Here is a tiny trained network, its code and every weight. The questions are about switching its units off for an input and a class, where a switched-off unit gives its printed mean instead of its output.

import numpy as np


def w(rows, s, z=0):
    codes = np.array(rows[::2]) - 128.0
    scale = np.full(codes.shape[1], s)
    scale[-1] = z or s
    return codes * scale


def f(y):
    return np.maximum(y, 0)


def log_softmax(a):
    a = a - a.max(-1, keepdims=True)
    return a - np.log(np.exp(a).sum(-1, keepdims=True))


def net(x, mask):
    res = np.array(x, float).reshape(1, 4) / 4 @ E
    y = f(res @ A[0][:, :-1].T + A[0][:, -1])
    res = res + np.where(mask, y, B[0][:, -1]) @ B[0][:, :-1]
    return log_softmax(res[-1] @ U[:, :-1].T + U[:, -1])


A, B = {}, {}
E = w([
[188,76,161,226,60,119,195,94,118],'x0',
[122,177,94,144,162,92,177,124,171],'x1',
[92,166,152,132,114,253,147,76,194],'x2',
[121,72,122,156,141,140,123,164,184],'x3',
],0.014)
A[0] = w([
[161,112,163,198,82,122,175,71,133,134],'neuron 1',
[158,127,110,126,153,68,104,159,102,250],'neuron 2',
[99,149,101,93,145,134,129,181,161,163],'neuron 3',
[183,89,159,151,121,37,88,171,87,221],'neuron 4',
[48,107,107,36,133,91,87,144,141,255],'neuron 5',
[174,94,91,159,69,133,174,104,120,146],'neuron 6',
[82,158,152,92,167,160,90,156,145,169],'neuron 7',
[154,115,146,125,157,66,147,171,127,202],'neuron 8',
[153,154,153,70,181,91,74,203,144,176],'neuron 9',
[138,162,141,136,123,246,127,61,182,171],'neuron 10',
],0.013,0.0067)
B[0] = w([
[36,72,227,177,132,49,157,243,140,233],'neuron 1',
[72,32,70,60,34,189,175,187,35,212],'neuron 2',
[199,131,102,113,139,232,123,83,153,182],'neuron 3',
[179,97,78,225,84,124,173,176,103,242],'neuron 4',
[62,38,44,35,160,228,89,88,107,228],'neuron 5',
[201,130,213,181,71,36,163,148,177,207],'neuron 6',
[152,200,67,101,159,179,90,64,167,200],'neuron 7',
[132,138,42,187,99,105,130,175,22,192],'neuron 8',
[108,119,89,100,197,194,178,206,157,209],'neuron 9',
[124,175,245,147,212,122,61,125,255,251],'neuron 10',
],0.0083,0.021)
U = w([
[90,78,25,108,140,191,159,156,84,23],'0',
[152,180,108,100,173,198,67,29,204,254],'1',
[190,63,77,175,40,2,210,143,127,209],'2',
[95,118,226,198,149,87,150,135,188,16],'3',
],0.0088,0.00084)

Each question gives the input, the list of numbers given to net, and the class t.
The units are the neurons (one row each of A and B). Each row of codes is followed by its name. A weight is (code - 128) times the scale printed after its matrix; where a second scale follows, it is the last column's (A, B and U).
mask holds one flag per neuron, in row order. A switched-off neuron (its flag False) gives its mean, the last column of its row in B, instead of its output. The means were averaged over made-up inputs and are rounded, as every weight is.
A unit's drop is (log p(t) with every unit on - log p(t) with that unit switched off) / (log p(t) with every unit on - log p(t) with every unit switched off).
The circuit of an input: a set's keep is (log p(t) with only the set's units on - log p(t) with every unit switched off) / (log p(t) with every unit on - log p(t) with every unit switched off). Starting from all 10 units, units are removed one at a time, each time the one whose removal leaves the highest keep (on an exact tie, the one counted first), for as long as the keep stays at least 0.8.
circuit, biggest first: the units of the circuit, biggest drop first
unit that matters most: the unit with the biggest drop
top k neurons: the k neurons with the biggest drops, biggest first
drop when u is switched off: that unit's drop, to one decimal
input [1,-3,-1,-1], class 2: circuit, biggest first : neuron 5; neuron 10
input [8,1,1,0], class 3: unit that matters most : neuron 1
input [5,3,1,-3], class 3: top 3 neurons : neuron 2; neuron 4; neuron 1
input [0,2,1,-4], class 1: circuit, biggest first : neuron 1; neuron 2
input [1,-5,5,-7], class 3: top 2 neurons : neuron 5; neuron 3
input [4,-3,1,2], class 3: top 2 neurons : neuron 2; neuron 8
input [0,6,-8,5], class 0: top 2 neurons : neuron 2; neuron 6
input [4,7,1,-2], class 3: top 4 neurons : neuron 4; neuron 2; neuron 1; neuron 8
input [2,-8,1,7], class 3: top 2 neurons : neuron 2; neuron 8
input [-2,5,1,3], class 1: drop when neuron 2 is switched off : 0.2
input [2,1,-1,5], class 2: drop when neuron 10 is switched off : 0.4
input [-1,0,-8,-6], class 0: drop when neuron 7 is switched off : 0.0
input [-7,-7,1,-3], class 1: drop when neuron 1 is switched off : 0.2
